Below are the code and all the weights of a small trained network. Each question names an input and a class and asks about switching units off, where a switched-off unit gives its printed mean instead of its output.

import numpy as np


def w(rows, s, z=0):
    codes = np.array(rows[::2]) - 128.0
    scale = np.full(codes.shape[1], s)
    scale[-1] = z or s
    return codes * scale


def norm(h):
    return h / np.sqrt((h * h).mean(-1, keepdims=True) + 1e-5)


def f(y):
    return y / 2 * (1 + np.tanh(0.7978845608 * (y + 0.044715 * y**3)))


def log_softmax(a):
    a = a - a.max(-1, keepdims=True)
    return a - np.log(np.exp(a).sum(-1, keepdims=True))


def net(x, mask):
    res = np.array(x, float).reshape(1, 7) / 4 @ E
    u = 0
    for l in range(4):
        y = f(norm(res) @ A[l][:, :-1].T + A[l][:, -1])
        res = res + np.where(mask[u : u + 5], y, B[l][:, -1]) @ B[l][:, :-1]
        u += 5
    return log_softmax(norm(res)[-1] @ U[:, :-1].T + U[:, -1])


A, B = {}, {}
E = w([
[67,252,118,197,162,189,102],'x0',
[126,126,133,129,138,130,133],'x1',
[128,129,121,127,135,129,136],'x2',
[74,122,79,176,77,77,182],'x3',
[141,130,85,155,163,53,69],'x4',
[135,128,123,129,138,125,141],'x5',
[119,175,83,51,126,109,160],'x6',
],0.016)
A[0] = w([
[113,128,133,86,91,206,176,99],'L0N1',
[209,176,160,29,253,150,48,60],'L0N2',
[154,231,63,4,156,70,142,81],'L0N3',
[148,151,48,135,190,16,2,2],'L0N4',
[114,156,167,176,149,125,65,114],'L0N5',
],0.014,0.0086)
B[0] = w([
[122,126,136,124,173,145,168,175],'L0N1',
[96,132,134,121,26,152,77,247],'L0N2',
[73,81,115,160,203,113,101,232],'L0N3',
[132,141,187,112,131,163,253,216],'L0N4',
[161,134,114,164,131,128,116,179],'L0N5',
],0.027,0.011)
A[1] = w([
[187,102,184,210,119,115,113,127],'L1N1',
[82,147,60,171,100,56,188,2],'L1N2',
[198,85,79,76,122,90,113,69],'L1N3',
[156,161,95,130,73,104,106,101],'L1N4',
[155,253,75,136,152,113,102,125],'L1N5',
],0.025,0.0035)
B[1] = w([
[37,69,115,49,223,155,96,242],'L1N1',
[97,102,197,60,9,224,1,254],'L1N2',
[112,170,81,222,104,26,151,173],'L1N3',
[125,47,39,148,90,185,171,166],'L1N4',
[144,141,100,245,86,69,204,192],'L1N5',
],0.016,0.0084)
A[2] = w([
[114,215,127,207,147,132,109,29],'L2N1',
[200,39,129,62,105,20,136,126],'L2N2',
[58,85,110,167,177,83,102,255],'L2N3',
[115,111,97,155,137,28,116,159],'L2N4',
[145,129,201,108,143,191,251,120],'L2N5',
],0.025,0.0012)
B[2] = w([
[127,132,138,198,115,42,163,165],'L2N1',
[14,213,148,252,83,72,138,170],'L2N2',
[166,96,57,98,151,115,124,221],'L2N3',
[197,157,58,121,184,127,131,160],'L2N4',
[156,89,157,88,160,180,226,249],'L2N5',
],0.023,0.019)
A[3] = w([
[180,146,223,99,84,142,123,100],'L3N1',
[167,125,93,98,7,141,74,4],'L3N2',
[249,198,124,62,85,132,122,63],'L3N3',
[193,165,131,222,192,195,83,110],'L3N4',
[255,210,168,78,87,105,120,58],'L3N5',
],0.021,0.0031)
B[3] = w([
[162,124,102,94,67,103,130,209],'L3N1',
[254,141,73,98,115,100,123,254],'L3N2',
[68,163,167,173,177,84,87,126],'L3N3',
[65,239,144,25,44,74,122,150],'L3N4',
[61,173,122,157,120,163,111,123],'L3N5',
],0.016,0.008)
U = w([
[120,140,253,109,157,169,211,99],'0',
[118,193,134,243,126,56,141,57],'1',
[156,130,203,78,35,151,12,65],'2',
[149,105,108,115,138,136,141,254],'3',
[162,104,116,117,142,135,137,244],'4',
[96,94,127,92,254,123,62,29],'5',
],0.0094,0.0043)

Each question gives the input, the list of numbers given to net, and the class t.
The units are the neurons (one row each of A and B). Each row of codes is followed by its name. A weight is (code - 128) times the scale printed after its matrix; where a second scale follows, it is the last column's (A, B and U).
mask holds one flag per neuron, layer by layer. A switched-off neuron (its flag False) gives its mean, the last column of its row in B, instead of its output. The means were averaged over made-up inputs and are rounded, as every weight is.
A unit's drop is (log p(t) with every unit on - log p(t) with that unit switched off) / (log p(t) with every unit on - log p(t) with every unit switched off).
The circuit of an input: a set's keep is (log p(t) with only the set's units on - log p(t) with every unit switched off) / (log p(t) with every unit on - log p(t) with every unit switched off). Starting from the 12 units with the biggest drops (on a tie, the unit counted first), units are removed one at a time, each time the one whose removal leaves the highest keep (on an exact tie, the one counted first), for as long as the keep stays at least 0.8.
units of the circuit, in order: the units of the circuit, biggest drop first
unit that matters most: the unit with the biggest drop
top k neurons: the k neurons with the biggest drops, biggest first
k most important neurons of layer l: the k neurons of layer l with the biggest drops, biggest first
drop of u: that unit's drop, to one decimal
input [2,0,-4,5,6,-3,-8], class 5: units of the circuit, in order	L1N1
input [8,-4,-8,2,2,4,8], class 1: top 4 neurons	L2N1, L1N5, L1N1, L2N5
input [-2,-1,2,-7,-6,-7,-3], class 2: units of the circuit, in order	L0N4, L2N5
input [-1,-4,-7,8,8,-4,-8], class 0: top 2 neurons	L0N4, L0N2
input [7,-6,-4,6,-6,-2,-1], class 1: units of the circuit, in order	L0N4, L2N1
input [5,-5,-6,-8,-4,5,8], class 2: top 3 neurons	L0N2, L2N5, L1N1
input [-6,5,5,6,2,7,8], class 5: top 2 neurons	L0N3, L0N2
input [-6,-6,-4,5,0,1,-8], class 5: units of the circuit, in order	L1N1, L0N4
input [1,2,1,8,4,-8,8], class 2: top 2 neurons	L1N2, L2N5
input [-8,-8,6,-5,-6,-1,-8], class 1: top 3 neurons	L2N2, L0N4, L1N3
input [-7,0,-1,-3,-5,8,-7], class 1: top 2 neurons	L0N4, L2N2
input [-6,6,4,4,-5,6,3], class 1: top 2 neurons	L0N4, L2N2
input [6,6,-4,-3,0,-8,7], class 5: top 3 neurons	L0N3, L2N3, L2N2
input [-5,2,6,-8,1,-2,3], class 2: units of the circuit, in order	L0N2
input [-5,1,-7,7,6,-7,0], class 2: top 2 neurons	L1N2, L0N1
input [1,-4,3,4,5,4,7], class 5: top 2 neurons	L0N3, L2N3
input [7,6,4,1,-2,-1,6], class 1: 2 most important neurons of layer 2	L2N1, L2N5
input [6,-5,5,1,1,6,4], class 1: top 4 neurons	L2N1, L1N1, L1N5, L2N5
input [1,1,5,-6,-3,-6,-7], class 5: top 4 neurons	L1N1, L0N5, L1N2, L0N4
input [-3,2,-6,-8,8,7,4], class 0: unit that matters most	L0N4
input [8,-8,1,4,8,-3,5], class 0: top 3 neurons	L0N4, L0N2, L1N2
input [-1,-6,-2,-5,2,6,-8], class 5: top 3 neurons	L1N1, L1N2, L0N5
input [2,5,4,-1,8,-6,-6], class 0: 2 most important neurons of layer 0	L0N4, L0N3
input [5,2,-3,0,7,-8,-5], class 0: 2 most important neurons of layer 0	L0N4, L0N3
input [-7,0,-2,-1,5,-1,-8], class 5: 2 most important neurons of layer 2	L2N3, L2N1
input [-8,-8,8,8,7,0,0], class 1: 2 most important neurons of layer 0	L0N2, L0N3
input [-8,0,-5,-6,6,-3,0], class 1: units of the circuit, in order	L2N2
input [-2,5,5,-2,6,2,0], class 0: drop of L0N4	2.2
input [4,7,-6,-5,8,-4,-4], class 0: drop of L0N4	2.5
input [-1,-4,-7,3,5,3,8], class 5: 2 most important neurons of layer 0	L0N3, L0N1
